Here is a tiny trained network, its code and every weight. The questions are about switching its units off for an input and a class, where a switched-off unit gives its printed mean instead of its output.

import numpy as np


def w(rows, s, z=0):
    codes = np.array(rows[::2]) - 128.0
    scale = np.full(codes.shape[1], s)
    scale[-1] = z or s
    return codes * scale


def f(y):
    return y / 2 * (1 + np.tanh(0.7978845608 * (y + 0.044715 * y**3)))


def log_softmax(a):
    a = a - a.max(-1, keepdims=True)
    return a - np.log(np.exp(a).sum(-1, keepdims=True))


def net(x, mask):
    res = np.array(x, float).reshape(1, 6) / 4 @ E
    y = f(res @ A[0][:, :-1].T + A[0][:, -1])
    res = res + np.where(mask, y, B[0][:, -1]) @ B[0][:, :-1]
    return log_softmax(res[-1] @ U[:, :-1].T + U[:, -1])


A, B = {}, {}
E = w([
[162,132,130,186],'x0',
[116,213,58,87],'x1',
[115,83,70,98],'x2',
[174,162,139,134],'x3',
[126,106,85,255],'x4',
[164,50,97,133],'x5',
],0.0099)
A[0] = w([
[47,84,165,80,137],'N1',
[120,11,131,101,169],'N2',
[108,73,132,113,170],'N3',
[175,151,123,66,163],'N4',
[137,123,195,119,130],'N5',
[141,112,206,132,143],'N6',
[88,95,115,182,127],'N7',
[106,176,126,140,171],'N8',
[152,79,31,108,158],'N9',
[175,94,108,148,159],'N10',
[99,163,104,181,156],'N11',
[173,152,172,138,156],'N12',
[90,155,128,111,173],'N13',
[111,128,194,144,149],'N14',
[88,201,155,79,184],'N15',
[138,104,254,134,124],'N16',
[204,134,82,138,175],'N17',
[138,124,195,102,165],'N18',
[168,108,110,76,254],'N19',
[182,88,143,137,88],'N20',
],0.015,0.0074)
B[0] = w([
[99,134,196,29,207],'N1',
[116,95,96,56,223],'N2',
[105,138,102,62,177],'N3',
[129,210,132,170,197],'N4',
[160,165,104,98,172],'N5',
[217,139,126,94,185],'N6',
[97,67,115,144,178],'N7',
[121,165,156,168,174],'N8',
[111,125,55,127,199],'N9',
[122,122,93,168,172],'N10',
[76,121,247,254,181],'N11',
[181,205,112,221,169],'N12',
[104,152,147,136,179],'N13',
[218,158,203,121,176],'N14',
[100,166,117,120,245],'N15',
[182,171,132,130,217],'N16',
[85,166,10,122,173],'N17',
[163,182,122,66,191],'N18',
[68,178,79,96,213],'N19',
[170,58,105,137,153],'N20',
],0.008,0.012)
U = w([
[96,152,87,119,251],'0',
[88,28,67,83,15],'1',
[68,85,206,152,81],'2',
[248,158,110,112,10],'3',
[83,122,167,37,27],'4',
[111,154,102,102,243],'5',
],0.011,0.0032)

Each question gives the input, the list of numbers given to net, and the class t.
The units are the neurons (one row each of A and B). Each row of codes is followed by its name. A weight is (code - 128) times the scale printed after its matrix; where a second scale follows, it is the last column's (A, B and U).
mask holds one flag per neuron, in row order. A switched-off neuron (its flag False) gives its mean, the last column of its row in B, instead of its output. The means were averaged over made-up inputs and are rounded, as every weight is.
A unit's drop is (log p(t) with every unit on - log p(t) with that unit switched off) / (log p(t) with every unit on - log p(t) with every unit switched off).
The circuit of an input: a set's keep is (log p(t) with only the set's units on - log p(t) with every unit switched off) / (log p(t) with every unit on - log p(t) with every unit switched off). Starting from the 12 units with the biggest drops (on a tie, the unit counted first), units are removed one at a time, each time the one whose removal leaves the highest keep (on an exact tie, the one counted first), for as long as the keep stays at least 0.8.
units of the circuit, in order: the units of the circuit, biggest drop first
top k neurons: the k neurons with the biggest drops, biggest first
drop of u: that unit's drop, to one decimal
input [-7,2,1,-3,1,-7], class 4: units of the circuit, in order => N1, N12
input [-3,-3,-2,-8,1,-5], class 4: units of the circuit, in order => N1, N12
input [-4,-8,0,2,-1,3], class 3: units of the circuit, in order => N16, N6
input [0,-6,1,2,-4,8], class 1: units of the circuit, in order => N2, N20
input [4,5,-2,-6,8,-4], class 2: units of the circuit, in order => N11
input [-7,-3,-8,-8,3,-6], class 2: units of the circuit, in order => N11, N19
input [-5,-8,-7,-7,6,0], class 3: units of the circuit, in order => N16, N14
input [2,-8,-4,-6,-3,5], class 3: top 2 neurons => N16, N6
input [-8,5,3,-7,1,1], class 4: top 2 neurons => N1, N17
input [-6,2,-8,0,-1,-1], class 3: drop of N18 => 0.1
input [7,3,1,3,2,-3], class 2: drop of N11 => 0.4
input [8,8,-4,-4,4,-8], class 2: drop of N11 => 0.4
